Below are the code and all the weights of a small trained network. Each question names an input and a target symbol and asks about switching units off, where a switched-off unit gives its printed mean instead of its output.

import numpy as np


def w(rows, s, z=0):
    codes = np.array(rows[::2]) - 128.0
    scale = np.full(codes.shape[1], s)
    scale[-1] = z or s
    return codes * scale


def norm(h):
    return h / np.sqrt((h * h).mean(-1, keepdims=True) + 1e-5)


def softmax(a):
    e = np.exp(a - a.max(-1, keepdims=True))
    return e / e.sum(-1, keepdims=True)


def log_softmax(a):
    a = a - a.max(-1, keepdims=True)
    return a - np.log(np.exp(a).sum(-1, keepdims=True))


def net(x, mask):
    ids = ['βγδζθλμξφψω'.index(c) for c in x.split()]
    T = len(ids)
    res = E[ids] + P[:T]
    u = 0
    for l in range(3):
        r = norm(res)
        for j in range(2):
            rows = slice(3 * j, 3 * j + 3)
            q, k, v = (r @ M[l][rows].T for M in (Q, K, V))
            z = softmax(np.where(np.tri(T) > 0, q @ k.T / 3**0.5, -1e9)) @ v
            o = O[l][rows]
            res = res + np.where(mask[u + j], z, o[:, -1]) @ o[:, :-1]
        u += 2
    return log_softmax(norm(res)[-1] @ U[:, :-1].T + U[:, -1])


Q, K, V, O = {}, {}, {}, {}
E = w([
[141,196,211,178,121,223,193,165],'β',
[91,135,85,121,133,214,127,107],'γ',
[86,96,168,88,108,133,217,211],'δ',
[144,163,83,47,79,202,132,140],'ζ',
[100,191,106,85,148,145,64,129],'θ',
[63,183,169,117,124,172,148,102],'λ',
[97,152,69,124,165,169,199,139],'μ',
[143,214,113,107,188,115,137,220],'ξ',
[120,180,88,78,86,127,177,100],'φ',
[233,29,117,116,80,145,137,179],'ψ',
[249,65,162,103,134,102,244,103],'ω',
],0.02)
P = w([
[132,105,138,8,178,200,114,72],'0',
[150,122,129,39,159,215,148,96],'1',
[152,133,136,59,154,191,153,117],'2',
[144,127,136,87,142,175,149,122],'3',
[122,134,127,100,133,155,130,133],'4',
[123,147,125,124,125,149,136,145],'5',
[128,151,131,127,103,133,126,148],'6',
[109,148,132,136,95,112,112,151],'7',
[114,150,121,153,92,103,128,159],'8',
[112,154,129,164,80,96,126,168],'9',
[107,155,119,175,69,83,111,182],'10',
],0.016)
Q[0] = w([
[164,63,223,204,254,112,67,110],'L0H1',
[76,96,118,98,60,118,147,138],'L0H1',
[134,132,148,117,127,138,168,133],'L0H1',
[141,115,90,146,53,129,113,90],'L0H2',
[82,178,94,131,139,162,142,185],'L0H2',
[114,135,180,88,74,152,126,175],'L0H2',
],0.012)
K[0] = w([
[81,117,50,33,174,227,104,31],'L0H1',
[140,93,111,212,136,97,168,181],'L0H1',
[103,136,111,145,114,116,115,179],'L0H1',
[80,132,189,162,155,145,121,130],'L0H2',
[120,136,93,172,64,7,162,151],'L0H2',
[100,132,62,180,140,78,123,133],'L0H2',
],0.011)
V[0] = w([
[163,149,103,68,182,47,215,123],'L0H1',
[254,42,84,130,122,151,89,136],'L0H1',
[44,75,65,107,110,99,114,215],'L0H1',
[53,80,49,219,227,135,184,179],'L0H2',
[139,207,28,164,187,116,110,76],'L0H2',
[127,134,25,113,29,144,222,103],'L0H2',
],0.0088)
O[0] = w([
[131,146,100,53,215,94,225,158,153],'L0H1',
[254,42,104,90,107,172,122,184,93],'L0H1',
[73,97,22,124,105,62,73,196,80],'L0H1',
[36,15,97,192,235,201,138,169,98],'L0H2',
[226,145,69,224,215,85,125,47,119],'L0H2',
[99,97,20,157,18,148,213,96,255],'L0H2',
],0.0081,0.0085)
Q[1] = w([
[127,127,44,113,94,76,141,102],'L1H1',
[138,137,153,100,116,59,108,118],'L1H1',
[163,189,100,38,181,169,111,115],'L1H1',
[109,233,1,196,109,234,176,97],'L1H2',
[94,144,117,83,64,178,142,221],'L1H2',
[196,187,136,229,93,207,138,162],'L1H2',
],0.0095)
K[1] = w([
[104,138,138,175,90,113,97,113],'L1H1',
[126,106,174,132,133,142,142,135],'L1H1',
[121,106,143,76,121,154,94,115],'L1H1',
[150,149,163,207,110,72,147,252],'L1H2',
[69,199,114,160,71,121,87,146],'L1H2',
[131,110,142,220,108,143,166,153],'L1H2',
],0.011)
V[1] = w([
[65,88,175,89,108,67,20,53],'L1H1',
[151,55,89,100,127,178,72,67],'L1H1',
[192,143,155,182,96,165,156,164],'L1H1',
[203,254,78,204,158,153,101,247],'L1H2',
[124,133,138,115,135,158,144,217],'L1H2',
[95,137,219,221,68,214,158,111],'L1H2',
],0.0094)
O[1] = w([
[152,146,160,223,78,215,218,165,10],'L1H1',
[127,96,55,158,129,208,150,82,118],'L1H1',
[139,87,122,113,105,121,121,86,151],'L1H1',
[113,255,90,37,160,94,61,87,161],'L1H2',
[64,131,89,64,116,87,104,131,172],'L1H2',
[62,53,105,74,125,143,71,13,254],'L1H2',
],0.012,0.0091)
Q[2] = w([
[101,78,131,33,89,51,167,140],'L2H1',
[170,114,170,15,116,125,159,102],'L2H1',
[163,118,204,147,183,167,255,115],'L2H1',
[76,120,151,129,154,119,109,167],'L2H2',
[123,131,92,79,147,80,130,64],'L2H2',
[139,145,205,79,194,193,211,120],'L2H2',
],0.011)
K[2] = w([
[192,103,132,180,157,7,74,49],'L2H1',
[167,53,170,178,169,48,157,113],'L2H1',
[147,148,149,90,198,236,210,108],'L2H1',
[152,135,104,90,84,158,143,66],'L2H2',
[109,108,167,88,89,20,143,106],'L2H2',
[165,145,210,159,107,199,223,145],'L2H2',
],0.011)
V[2] = w([
[115,187,172,91,52,116,180,83],'L2H1',
[221,33,210,119,61,20,58,159],'L2H1',
[137,68,99,124,149,5,196,93],'L2H1',
[103,137,205,148,163,66,121,76],'L2H2',
[13,116,122,53,148,192,100,194],'L2H2',
[73,100,131,200,102,103,224,95],'L2H2',
],0.012)
O[2] = w([
[52,146,116,129,48,100,156,111,243],'L2H1',
[177,116,116,38,117,246,163,128,97],'L2H1',
[139,122,132,44,146,99,231,124,214],'L2H1',
[119,191,228,91,142,203,137,85,112],'L2H2',
[96,101,157,99,84,96,28,179,253],'L2H2',
[125,83,202,137,146,103,202,134,96],'L2H2',
],0.014,0.007)
U = w([
[75,103,170,116,122,161,92,68,136],'β',
[76,50,77,180,220,144,124,124,180],'γ',
[53,83,155,114,88,121,141,254,35],'δ',
[166,133,74,145,19,44,148,92,1],'ζ',
[132,145,107,210,150,199,113,132,195],'θ',
[120,125,215,172,132,170,129,151,202],'λ',
[151,107,149,115,252,65,101,142,173],'μ',
[144,215,123,123,169,126,89,181,127],'ξ',
[136,130,129,109,139,112,212,107,101],'φ',
[184,76,61,132,71,154,77,147,82],'ψ',
[161,101,120,93,171,178,155,146,176],'ω',
],0.008,0.0049)

Each question gives the input, a string of symbols that net reads in full, and the target symbol t.
The units are the heads (3 rows each of Q, K, V and O). Each row of codes is followed by its name. A weight is (code - 128) times the scale printed after its matrix; where a second scale follows, it is the last column's (O and U).
mask holds one flag per head, layer by layer. A switched-off head (its flag False) gives its mean, the last column of its rows in O, instead of its output. The means were averaged over made-up inputs and are rounded, as every weight is.
A unit's drop is (log p(t) with every unit on - log p(t) with that unit switched off) / (log p(t) with every unit on - log p(t) with every unit switched off).
The circuit of an input: a set's keep is (log p(t) with only the set's units on - log p(t) with every unit switched off) / (log p(t) with every unit on - log p(t) with every unit switched off). Starting from all 6 units, units are removed one at a time, each time the one whose removal leaves the highest keep (on an exact tie, the one counted first), for as long as the keep stays at least 0.8.
circuit, biggest first: the units of the circuit, biggest drop first
most important unit: the unit with the biggest drop
heads that matter: for each layer, one digit per head in row order, 1 if its drop is at least 0.15 and else 0, layers parted by /
input μ φ φ θ, target ζ: circuit, biggest first	L0H2, L1H2
input δ ζ λ λ, target δ: heads that matter	00 / 01 / 01
input δ β ζ θ θ γ φ θ, target ζ: circuit, biggest first	L0H2
input θ θ μ μ μ, target γ: heads that matter	01 / 00 / 00
input ξ ζ δ β λ μ ψ λ ζ γ, target ψ: heads that matter	10 / 00 / 01
input ζ μ ζ, target ζ: heads that matter	01 / 01 / 10
input ψ μ ψ φ, target ψ: circuit, biggest first	L0H1, L2H2
input ω θ θ γ, target ω: circuit, biggest first	L1H2, L2H1
input λ φ ω λ μ, target φ: heads that matter	00 / 00 / 01
input φ μ β θ ψ γ, target ω: circuit, biggest first	L2H1, L0H1
input γ φ μ ω θ, target φ: circuit, biggest first	L2H2, L0H1, L1H2
input λ β β θ ψ, target ω: heads that matter	01 / 00 / 10
input γ γ δ γ ζ γ ω ζ θ, target ω: circuit, biggest first	L0H1, L2H1
input ζ ξ ζ, target ξ: heads that matter	01 / 01 / 00
input ξ λ μ μ β δ β δ φ, target δ: heads that matter	11 / 01 / 01
input ω μ μ, target ω: circuit, biggest first	L2H1, L1H2
input β δ β β ψ γ γ ζ ξ μ γ, target ξ: heads that matter	00 / 01 / 00
input ω ω λ, target ω: heads that matter	10 / 01 / 10
input μ ξ δ, target μ: heads that matter	01 / 00 / 10
input δ μ φ, target δ: most important unit	L1H2
input ξ θ γ ω γ λ ζ, target ω: circuit, biggest first	L0H1, L2H1
input ψ δ γ δ γ β ζ μ ω θ, target ω: circuit, biggest first	L2H1, L0H1
input ζ θ ζ λ ψ φ, target ψ: circuit, biggest first	L0H1
input ω γ φ, target ω: circuit, biggest first	L2H1, L1H2
input γ ζ θ γ ω φ, target φ: circuit, biggest first	L2H2, L1H2
input μ ψ β δ ω θ μ μ μ ξ, target μ: heads that matter	01 / 10 / 10
